Here is a tiny trained network, its code and every weight. The questions are about switching its units off for an input and a target symbol, where a switched-off unit gives its printed mean instead of its output.

import numpy as np


def w(rows, s, z=0):
    codes = np.array(rows[::2]) - 128.0
    scale = np.full(codes.shape[1], s)
    scale[-1] = z or s
    return codes * scale


def f(y):
    return np.maximum(y, 0)


def softmax(a):
    e = np.exp(a - a.max(-1, keepdims=True))
    return e / e.sum(-1, keepdims=True)


def log_softmax(a):
    a = a - a.max(-1, keepdims=True)
    return a - np.log(np.exp(a).sum(-1, keepdims=True))


def net(x, mask):
    ids = ['ΔΘΛΞΠΣΨΩαβγεζημ'.index(c) for c in x.split()]
    T = len(ids)
    res = E[ids] + P[:T]
    r = res
    for j in range(3):
        rows = slice(2 * j, 2 * j + 2)
        q, k, v = (r @ M[0][rows].T for M in (Q, K, V))
        z = softmax(np.where(np.tri(T) > 0, q @ k.T / 2**0.5, -1e9)) @ v
        o = O[0][rows]
        res = res + np.where(mask[j], z, o[:, -1]) @ o[:, :-1]
    y = f(res @ A[0][:, :-1].T + A[0][:, -1])
    res = res + np.where(mask[3:11], y, B[0][:, -1]) @ B[0][:, :-1]
    return log_softmax(res[-1] @ U[:, :-1].T + U[:, -1])


Q, K, V, O, A, B = {}, {}, {}, {}, {}, {}
E = w([
[115,116,106,88],'Δ',
[140,116,149,93],'Θ',
[151,120,211,109],'Λ',
[89,115,142,86],'Ξ',
[115,118,125,90],'Π',
[138,118,164,98],'Σ',
[134,115,128,88],'Ψ',
[155,100,103,81],'Ω',
[119,94,85,72],'α',
[86,176,133,112],'β',
[133,141,117,96],'γ',
[82,175,112,118],'ε',
[124,147,130,103],'ζ',
[143,221,178,157],'η',
[6,131,89,69],'μ',
],0.017)
P = w([
[77,101,249,139],'0',
[164,87,69,169],'1',
[188,146,207,94],'2',
[30,189,141,114],'3',
[161,54,83,191],'4',
[182,175,157,79],'5',
[32,219,111,103],'6',
[162,24,131,215],'7',
[184,189,101,53],'8',
[30,211,105,63],'9',
[184,64,44,191],'10',
],0.016)
Q[0] = w([
[121,83,105,167],'head 1',
[107,95,123,90],'head 1',
[103,119,91,136],'head 2',
[131,125,128,122],'head 2',
[69,106,116,133],'head 3',
[253,12,87,173],'head 3',
],0.018)
K[0] = w([
[242,136,30,135],'head 1',
[51,203,80,223],'head 1',
[194,73,79,147],'head 2',
[149,136,73,89],'head 2',
[119,133,101,167],'head 3',
[139,217,128,1],'head 3',
],0.0084)
V[0] = w([
[137,80,104,208],'head 1',
[130,125,142,79],'head 1',
[103,232,123,32],'head 2',
[98,163,140,109],'head 2',
[254,174,187,183],'head 3',
[189,49,111,80],'head 3',
],0.012)
O[0] = w([
[103,52,159,91,1],'head 1',
[164,121,84,134,203],'head 1',
[111,129,86,119,178],'head 2',
[130,144,99,92,150],'head 2',
[165,225,164,215,78],'head 3',
[135,4,239,124,222],'head 3',
],0.012,0.0036)
A[0] = w([
[109,164,189,47,152],'neuron 1',
[173,160,179,113,206],'neuron 2',
[222,112,165,204,128],'neuron 3',
[153,130,97,131,109],'neuron 4',
[204,212,122,72,86],'neuron 5',
[161,41,170,24,199],'neuron 6',
[89,134,246,186,124],'neuron 7',
[54,137,169,67,2],'neuron 8',
],0.011,0.0083)
B[0] = w([
[207,122,119,129,175],'neuron 1',
[28,90,80,168,174],'neuron 2',
[170,201,68,49,154],'neuron 3',
[148,56,65,209,138],'neuron 4',
[159,91,217,85,180],'neuron 5',
[115,157,186,134,252],'neuron 6',
[129,23,76,155,156],'neuron 7',
[210,254,204,93,145],'neuron 8',
],0.0076,0.02)
U = w([
[51,160,157,173,105],'Δ',
[73,130,156,114,102],'Θ',
[107,103,159,165,87],'Λ',
[73,136,109,99,79],'Ξ',
[76,124,124,61,2],'Π',
[170,114,128,74,65],'Σ',
[99,113,127,131,129],'Ψ',
[231,106,202,122,151],'Ω',
[105,10,180,177,39],'α',
[64,126,77,94,172],'β',
[180,107,149,99,190],'γ',
[55,74,84,165,236],'ε',
[102,71,115,174,217],'ζ',
[169,99,73,235,215],'η',
[11,94,100,82,105],'μ',
],0.012,0.0062)

Each question gives the input, a string of symbols that net reads in full, and the target symbol t.
The units are the heads (2 rows each of Q, K, V and O) and the neurons (one row each of A and B). Each row of codes is followed by its name. A weight is (code - 128) times the scale printed after its matrix; where a second scale follows, it is the last column's (O, A, B and U).
mask holds one flag per unit, heads first, then neurons. A switched-off unit (its flag False) gives its mean, the last column of its rows in O or B, instead of its output. The means were averaged over made-up inputs and are rounded, as every weight is.
A unit's drop is (log p(t) with every unit on - log p(t) with that unit switched off) / (log p(t) with every unit on - log p(t) with every unit switched off).
The circuit of an input: a set's keep is (log p(t) with only the set's units on - log p(t) with every unit switched off) / (log p(t) with every unit on - log p(t) with every unit switched off). Starting from all 11 units, units are removed one at a time, each time the one whose removal leaves the highest keep (on an exact tie, the one counted first), for as long as the keep stays at least 0.8.
units of the circuit, in order: the units of the circuit, biggest drop first
k most important neurons: the k neurons with the biggest drops, biggest first
heads that matter: for each layer, one digit per head in row order, 1 if its drop is at least 0.15 and else 0, layers parted by /
drop of u: that unit's drop, to one decimal
input Ω Δ α α η α η α Π α, target Ω: units of the circuit, in order	[head 3; neuron 8]
input Π Ω Δ Π α ζ Δ Ω α Ω, target α: units of the circuit, in order	[head 3]
input Ω α Ψ η, target Ω: heads that matter	011
input η ε Ω Π, target β: units of the circuit, in order	[head 3; neuron 6]
input α Π Σ α Ξ α Ω ε γ η Θ, target η: 3 most important neurons	[neuron 5; neuron 6; neuron 4]
input η η η β ζ ε Ω Π α Π Ω, target α: units of the circuit, in order	[head 3; head 1]
input α Θ α η Ψ, target η: 4 most important neurons	[neuron 6; neuron 5; neuron 4; neuron 2]
input α Π Ξ Δ Σ Δ η Π Ω Ψ α, target α: units of the circuit, in order	[head 1; head 2]
input α α Δ Ψ α, target α: heads that matter	110
input Δ α Ω Ω Σ ε Δ η Θ ε α, target ε: units of the circuit, in order	[head 3; neuron 4]
input η α Λ Δ, target Ω: 2 most important neurons	[neuron 8; neuron 2]
input Ω Δ η ε Ξ, target η: 3 most important neurons	[neuron 4; neuron 6; neuron 2]
input η Ψ Δ η Π Δ Δ α Ω Σ, target Ω: 2 most important neurons	[neuron 8; neuron 1]
input α Δ α η α ε Ω μ, target μ: most important neuron	[neuron 1]
input Ξ α γ Ω Ω α η Ω, target η: 2 most important neurons	[neuron 5; neuron 6]
input α Ξ α Δ Δ, target α: drop of neuron 8	0.1
input η α α β, target Ω: drop of head 3	0.8
input Λ η η μ Θ μ Ω Ω α Δ, target α: drop of head 3	1.0
input α Λ β Θ, target η: 2 most important neurons	[neuron 7; neuron 6]
input α α Ω Θ α α η, target Ω: drop of neuron 5	-0.1
input Ψ η Θ ζ η α μ η Ω α Σ, target α: most important neuron	[neuron 3]
input Σ Ω γ α α Σ α, target Ω: 2 most important neurons	[neuron 8; neuron 2]
input α Ω η Δ Π Δ Π η β Π ε, target ε: 2 most important neurons	[neuron 1; neuron 8]
input Δ η α Σ Σ α Σ α Λ ζ, target Ω: 2 most important neurons	[neuron 8; neuron 1]
